Below are the code and all the weights of a small trained network. Each question names an input and a class and asks about switching units off, where a switched-off unit gives its printed mean instead of its output.

import numpy as np


def w(rows, s, z=0):
    codes = np.array(rows[::2]) - 128.0
    scale = np.full(codes.shape[1], s)
    scale[-1] = z or s
    return codes * scale


def f(y):
    return y / 2 * (1 + np.tanh(0.7978845608 * (y + 0.044715 * y**3)))


def log_softmax(a):
    a = a - a.max(-1, keepdims=True)
    return a - np.log(np.exp(a).sum(-1, keepdims=True))


def net(x, mask):
    res = np.array(x, float).reshape(1, 3) / 4 @ E
    y = f(res @ A[0][:, :-1].T + A[0][:, -1])
    res = res + np.where(mask, y, B[0][:, -1]) @ B[0][:, :-1]
    return log_softmax(res[-1] @ U[:, :-1].T + U[:, -1])


A, B = {}, {}
E = w([
[224,49,202,215,60,23,189,208,82],'x0',
[21,221,108,237,3,36,2,162,172],'x1',
[87,189,241,75,166,192,46,245,5],'x2',
],0.0046)
A[0] = w([
[162,80,29,179,87,73,186,28,243,105],'N0',
[64,198,115,202,60,75,54,157,161,103],'N1',
[203,42,206,203,60,38,173,208,75,106],'N2',
[96,188,253,93,147,168,66,241,16,109],'N3',
[39,194,49,66,183,206,63,62,179,119],'N4',
[47,201,124,208,50,65,54,153,164,98],'N5',
[209,59,207,207,57,43,176,201,77,110],'N6',
[107,153,114,140,123,123,115,122,148,253],'N7',
[61,201,124,200,36,76,53,139,153,98],'N8',
],0.0045,0.004)
B[0] = w([
[67,74,43,227,180,240,56,217,220,253],'N0',
[207,78,191,99,214,216,202,82,86,213],'N1',
[175,197,47,98,76,157,61,66,82,224],'N2',
[75,61,31,235,192,254,64,214,219,239],'N3',
[172,218,72,68,61,114,83,54,64,221],'N4',
[192,84,173,95,202,220,197,89,101,225],'N5',
[169,194,67,104,72,146,65,63,90,222],'N6',
[74,131,177,112,91,42,141,142,134,220],'N7',
[199,72,177,96,205,224,194,77,98,217],'N8',
],0.0055,0.0041)
U = w([
[68,59,65,218,160,162,52,227,212,76],'0',
[197,61,217,76,199,154,253,79,76,111],'1',
[146,244,75,87,21,96,45,63,68,88],'2',
[34,131,231,122,60,2,173,179,151,253],'3',
],0.0079,0.0035)

Each question gives the input, the list of numbers given to net, and the class t.
The units are the neurons (one row each of A and B). Each row of codes is followed by its name. A weight is (code - 128) times the scale printed after its matrix; where a second scale follows, it is the last column's (A, B and U).
mask holds one flag per neuron, in row order. A switched-off neuron (its flag False) gives its mean, the last column of its row in B, instead of its output. The means were averaged over made-up inputs and are rounded, as every weight is.
A unit's drop is (log p(t) with every unit on - log p(t) with that unit switched off) / (log p(t) with every unit on - log p(t) with every unit switched off).
The circuit of an input: a set's keep is (log p(t) with only the set's units on - log p(t) with every unit switched off) / (log p(t) with every unit on - log p(t) with every unit switched off). Starting from all 9 units, units are removed one at a time, each time the one whose removal leaves the highest keep (on an exact tie, the one counted first), for as long as the keep stays at least 0.8.
units of the circuit, in order: the units of the circuit, biggest drop first
k most important neurons: the k neurons with the biggest drops, biggest first
drop of u: that unit's drop, to one decimal
input [-7,-6,-2], class 2: units of the circuit, in order	[N4; N1]
input [-7,-5,6], class 2: units of the circuit, in order	[N4]
input [5,-4,4], class 2: units of the circuit, in order	[N2; N6; N1]
input [-4,-3,3], class 2: 2 most important neurons	[N0; N4]
input [8,4,2], class 2: 2 most important neurons	[N2; N6]
input [-8,-2,-5], class 2: 2 most important neurons	[N4; N3]
input [6,-2,7], class 0: 2 most important neurons	[N3; N4]
input [-7,-1,-4], class 2: 2 most important neurons	[N4; N3]
input [8,2,5], class 2: 3 most important neurons	[N2; N6; N0]
input [-6,-1,-3], class 2: 2 most important neurons	[N4; N3]
input [7,-4,-7], class 0: 2 most important neurons	[N0; N4]
input [3,-1,1], class 3: 2 most important neurons	[N4; N0]
input [-1,6,-5], class 1: drop of N8	0.3
input [-5,-4,8], class 0: units of the circuit, in order	[N3]
input [5,-2,0], class 2: drop of N2	0.2
input [3,-1,7], class 0: drop of N3	1.0
